Below are the code and all the weights of a small trained network. Each question names an input and a target symbol and asks about switching units off, where a switched-off unit gives its printed mean instead of its output.

import numpy as np


def w(rows, s, z=0):
    codes = np.array(rows[::2]) - 128.0
    scale = np.full(codes.shape[1], s)
    scale[-1] = z or s
    return codes * scale


def norm(h):
    return h / np.sqrt((h * h).mean(-1, keepdims=True) + 1e-5)


def f(y):
    return y / 2 * (1 + np.tanh(0.7978845608 * (y + 0.044715 * y**3)))


def softmax(a):
    e = np.exp(a - a.max(-1, keepdims=True))
    return e / e.sum(-1, keepdims=True)


def log_softmax(a):
    a = a - a.max(-1, keepdims=True)
    return a - np.log(np.exp(a).sum(-1, keepdims=True))


def net(x, mask):
    ids = ['ΓΔΞΠΦΩαθστ'.index(c) for c in x.split()]
    T = len(ids)
    res = E[ids] + P[:T]
    u = 0
    for l in range(2):
        r = norm(res)
        for j in range(2):
            rows = slice(4 * j, 4 * j + 4)
            q, k, v = (r @ M[l][rows].T for M in (Q, K, V))
            z = softmax(np.where(np.tri(T) > 0, q @ k.T / 4**0.5, -1e9)) @ v
            o = O[l][rows]
            res = res + np.where(mask[u + j], z, o[:, -1]) @ o[:, :-1]
        u += 2
        y = f(norm(res) @ A[l][:, :-1].T + A[l][:, -1])
        res = res + np.where(mask[u : u + 8], y, B[l][:, -1]) @ B[l][:, :-1]
        u += 8
    return log_softmax(norm(res)[-1] @ U[:, :-1].T + U[:, -1])


Q, K, V, O, A, B = {}, {}, {}, {}, {}, {}
E = w([
[143,159,57,153,150],'Γ',
[147,118,158,51,106],'Δ',
[6,136,170,114,98],'Ξ',
[184,73,85,92,110],'Π',
[90,100,112,124,123],'Φ',
[113,84,140,134,127],'Ω',
[122,69,84,114,164],'α',
[109,103,102,104,93],'θ',
[198,137,173,148,91],'σ',
[177,97,210,85,47],'τ',
],0.021)
P = w([
[111,192,233,101,150],'0',
[143,178,21,63,3],'1',
[94,166,16,80,42],'2',
[92,150,26,104,59],'3',
[121,136,35,115,79],'4',
[111,120,41,129,93],'5',
[129,116,44,148,95],'6',
[122,108,49,155,101],'7',
[124,104,50,166,120],'8',
[126,96,58,172,125],'9',
[146,86,58,189,138],'10',
[156,76,63,197,156],'11',
],0.0074)
Q[0] = w([
[57,27,144,169,137],'0.h1',
[112,84,164,71,97],'0.h1',
[184,169,118,254,143],'0.h1',
[140,93,167,107,198],'0.h1',
[61,12,155,38,50],'0.h2',
[156,84,89,56,185],'0.h2',
[11,215,121,164,97],'0.h2',
[50,92,220,14,132],'0.h2',
],0.008)
K[0] = w([
[34,37,117,203,191],'0.h1',
[120,104,127,89,107],'0.h1',
[145,181,94,188,62],'0.h1',
[117,146,191,172,61],'0.h1',
[142,72,180,86,192],'0.h2',
[154,102,56,77,134],'0.h2',
[74,133,139,150,156],'0.h2',
[75,63,172,9,56],'0.h2',
],0.011)
V[0] = w([
[154,91,101,198,152],'0.h1',
[123,241,91,174,112],'0.h1',
[3,128,101,46,213],'0.h1',
[161,27,79,176,113],'0.h1',
[180,108,157,150,184],'0.h2',
[28,155,205,171,111],'0.h2',
[177,42,97,76,186],'0.h2',
[153,132,161,93,69],'0.h2',
],0.0066)
O[0] = w([
[159,136,137,157,97,130],'0.h1',
[146,145,148,174,177,12],'0.h1',
[254,109,128,100,91,233],'0.h1',
[100,152,81,76,119,225],'0.h1',
[61,95,221,26,175,103],'0.h2',
[242,59,82,100,214,17],'0.h2',
[89,165,136,79,109,255],'0.h2',
[96,82,219,179,146,141],'0.h2',
],0.0066,0.0054)
A[0] = w([
[199,138,186,193,71,188],'0.n1',
[129,145,228,80,54,145],'0.n2',
[117,127,207,166,176,7],'0.n3',
[207,211,146,130,111,109],'0.n4',
[90,39,71,49,186,54],'0.n5',
[174,241,108,163,86,94],'0.n6',
[75,87,144,100,254,141],'0.n7',
[242,132,87,159,57,92],'0.n8',
],0.0083,0.0018)
B[0] = w([
[75,163,39,85,197,161],'0.n1',
[109,136,9,149,156,253],'0.n2',
[126,59,186,233,173,113],'0.n3',
[88,175,181,140,131,125],'0.n4',
[105,185,192,115,75,253],'0.n5',
[144,255,250,189,217,134],'0.n6',
[163,180,49,131,42,111],'0.n7',
[48,143,126,108,194,191],'0.n8',
],0.007,0.0051)
Q[1] = w([
[11,127,20,38,45],'1.h1',
[81,131,153,131,124],'1.h1',
[35,197,113,30,62],'1.h1',
[124,130,169,57,138],'1.h1',
[2,76,27,143,65],'1.h2',
[94,167,30,98,104],'1.h2',
[118,117,96,3,81],'1.h2',
[194,81,174,225,225],'1.h2',
],0.009)
K[1] = w([
[185,57,191,65,225],'1.h1',
[96,108,127,86,118],'1.h1',
[169,68,202,114,191],'1.h1',
[159,66,148,118,77],'1.h1',
[202,136,232,90,158],'1.h2',
[164,158,235,111,141],'1.h2',
[121,28,170,77,175],'1.h2',
[112,253,54,228,61],'1.h2',
],0.011)
V[1] = w([
[99,60,140,56,242],'1.h1',
[71,93,155,163,87],'1.h1',
[67,215,83,219,7],'1.h1',
[43,161,194,136,168],'1.h1',
[2,45,186,132,14],'1.h2',
[83,173,213,31,36],'1.h2',
[224,39,207,184,69],'1.h2',
[174,199,195,49,139],'1.h2',
],0.0085)
O[1] = w([
[188,111,95,211,220,187],'1.h1',
[81,199,80,129,112,120],'1.h1',
[2,115,70,71,12,64],'1.h1',
[109,131,29,241,66,111],'1.h1',
[103,217,77,170,113,187],'1.h2',
[199,187,132,177,58,245],'1.h2',
[98,208,238,73,148,87],'1.h2',
[219,114,187,164,73,181],'1.h2',
],0.0091,0.011)
A[1] = w([
[132,230,142,158,42,113],'1.n1',
[66,233,82,221,151,171],'1.n2',
[104,125,151,167,173,176],'1.n3',
[124,146,99,47,130,141],'1.n4',
[170,64,145,142,6,93],'1.n5',
[147,113,164,78,189,253],'1.n6',
[54,92,61,96,67,85],'1.n7',
[174,142,128,108,176,134],'1.n8',
],0.014,0.0051)
B[1] = w([
[177,117,65,94,169,251],'1.n1',
[149,185,111,113,200,208],'1.n2',
[153,162,52,50,74,137],'1.n3',
[147,74,117,185,124,131],'1.n4',
[155,134,94,59,102,243],'1.n5',
[57,164,111,110,83,144],'1.n6',
[97,99,250,200,124,148],'1.n7',
[117,124,114,160,90,149],'1.n8',
],0.014,0.013)
U = w([
[161,218,76,115,220,62],'Γ',
[100,119,160,180,145,254],'Δ',
[254,135,154,231,92,23],'Ξ',
[107,171,70,178,44,99],'Π',
[118,58,156,127,79,237],'Φ',
[207,118,74,13,80,72],'Ω',
[188,74,179,67,212,117],'α',
[151,196,195,88,98,147],'θ',
[74,106,104,51,157,175],'σ',
[138,24,32,163,178,69],'τ',
],0.012,0.0061)

Each question gives the input, a string of symbols that net reads in full, and the target symbol t.
The units are the heads (4 rows each of Q, K, V and O) and the neurons (one row each of A and B). Each row of codes is followed by its name. A weight is (code - 128) times the scale printed after its matrix; where a second scale follows, it is the last column's (O, A, B and U).
mask holds one flag per unit, layer by layer, with each layer's heads first. A switched-off unit (its flag False) gives its mean, the last column of its rows in O or B, instead of its output. The means were averaged over made-up inputs and are rounded, as every weight is.
A unit's drop is (log p(t) with every unit on - log p(t) with that unit switched off) / (log p(t) with every unit on - log p(t) with every unit switched off).
The circuit of an input: a set's keep is (log p(t) with only the set's units on - log p(t) with every unit switched off) / (log p(t) with every unit on - log p(t) with every unit switched off). Starting from the 12 units with the biggest drops (on a tie, the unit counted first), units are removed one at a time, each time the one whose removal leaves the highest keep (on an exact tie, the one counted first), for as long as the keep stays at least 0.8.
units of the circuit, in order: the units of the circuit, biggest drop first
most important unit: the unit with the biggest drop
top k neurons: the k neurons with the biggest drops, biggest first
k most important neurons of layer l: the k neurons of layer l with the biggest drops, biggest first
heads that matter: for each layer, one digit per head in row order, 1 if its drop is at least 0.15 and else 0, layers parted by /
input Δ Δ Ξ, target Ξ: heads that matter : 11 / 10
input Φ α α Π Δ, target α: units of the circuit, in order : 1.h1, 0.h2, 1.h2
input Δ σ α Ω θ Δ θ α Γ Ξ, target Ξ: units of the circuit, in order : 0.h2, 1.h2
input σ τ α, target Δ: heads that matter : 11 / 11
input Γ θ Ξ σ α α τ Π θ, target Φ: most important neuron of layer 1 : 1.n7
input θ α σ σ Π Π Δ, target τ: top 2 neurons : 0.n8, 0.n1
input σ Γ α Φ Γ θ Δ α Π α Δ τ, target Δ: top 3 neurons : 0.n2, 1.n7, 0.n3
input Ω Φ α α α α τ τ τ Δ τ, target θ: 4 most important neurons of layer 1 : 1.n6, 1.n1, 1.n5, 1.n2
input σ θ α Π, target Δ: top 2 neurons : 1.n7, 0.n3
input Ω θ α θ Γ α θ Φ α τ Δ, target θ: top 2 neurons : 0.n7, 1.n6
input τ θ Ξ τ Ξ Ω, target Γ: heads that matter : 11 / 01
input θ Ω Δ α Ξ Δ Γ Ξ Γ Ξ Δ Δ, target τ: top 2 neurons : 0.n2, 0.n8
input Ξ τ Ξ α θ Δ θ α α τ, target σ: top 3 neurons : 0.n3, 0.n7, 0.n2
input θ α Φ Ξ τ Δ α Φ α, target τ: most important unit : 0.h2
input Γ α τ α α α α Δ α α, target Φ: 2 most important neurons of layer 0 : 0.n2, 0.n6
input θ Ξ α Ω Δ Δ α Γ α α Π θ, target τ: top 2 neurons : 0.n8, 0.n2
input α θ Φ α Ω α θ Δ α Ω θ α, target Ω: heads that matter : 10 / 10
input Γ α α α σ Δ α τ Ω, target Φ: heads that matter : 00 / 11
input Γ τ Δ α τ θ Δ τ τ Δ τ, target Φ: heads that matter : 00 / 11
input τ α τ Δ α Π θ τ Φ σ, target Γ: most important neuron of layer 0 : 0.n1
input σ Γ α Ω σ τ α τ Δ, target Δ: top 2 neurons : 0.n2, 1.n7
input θ α α τ, target τ: top 2 neurons : 0.n8, 0.n1
input θ α α α α, target τ: top 3 neurons : 0.n8, 0.n1, 1.n5
input Δ α α α α Ω Δ, target Ξ: 2 most important neurons of layer 0 : 0.n5, 0.n2
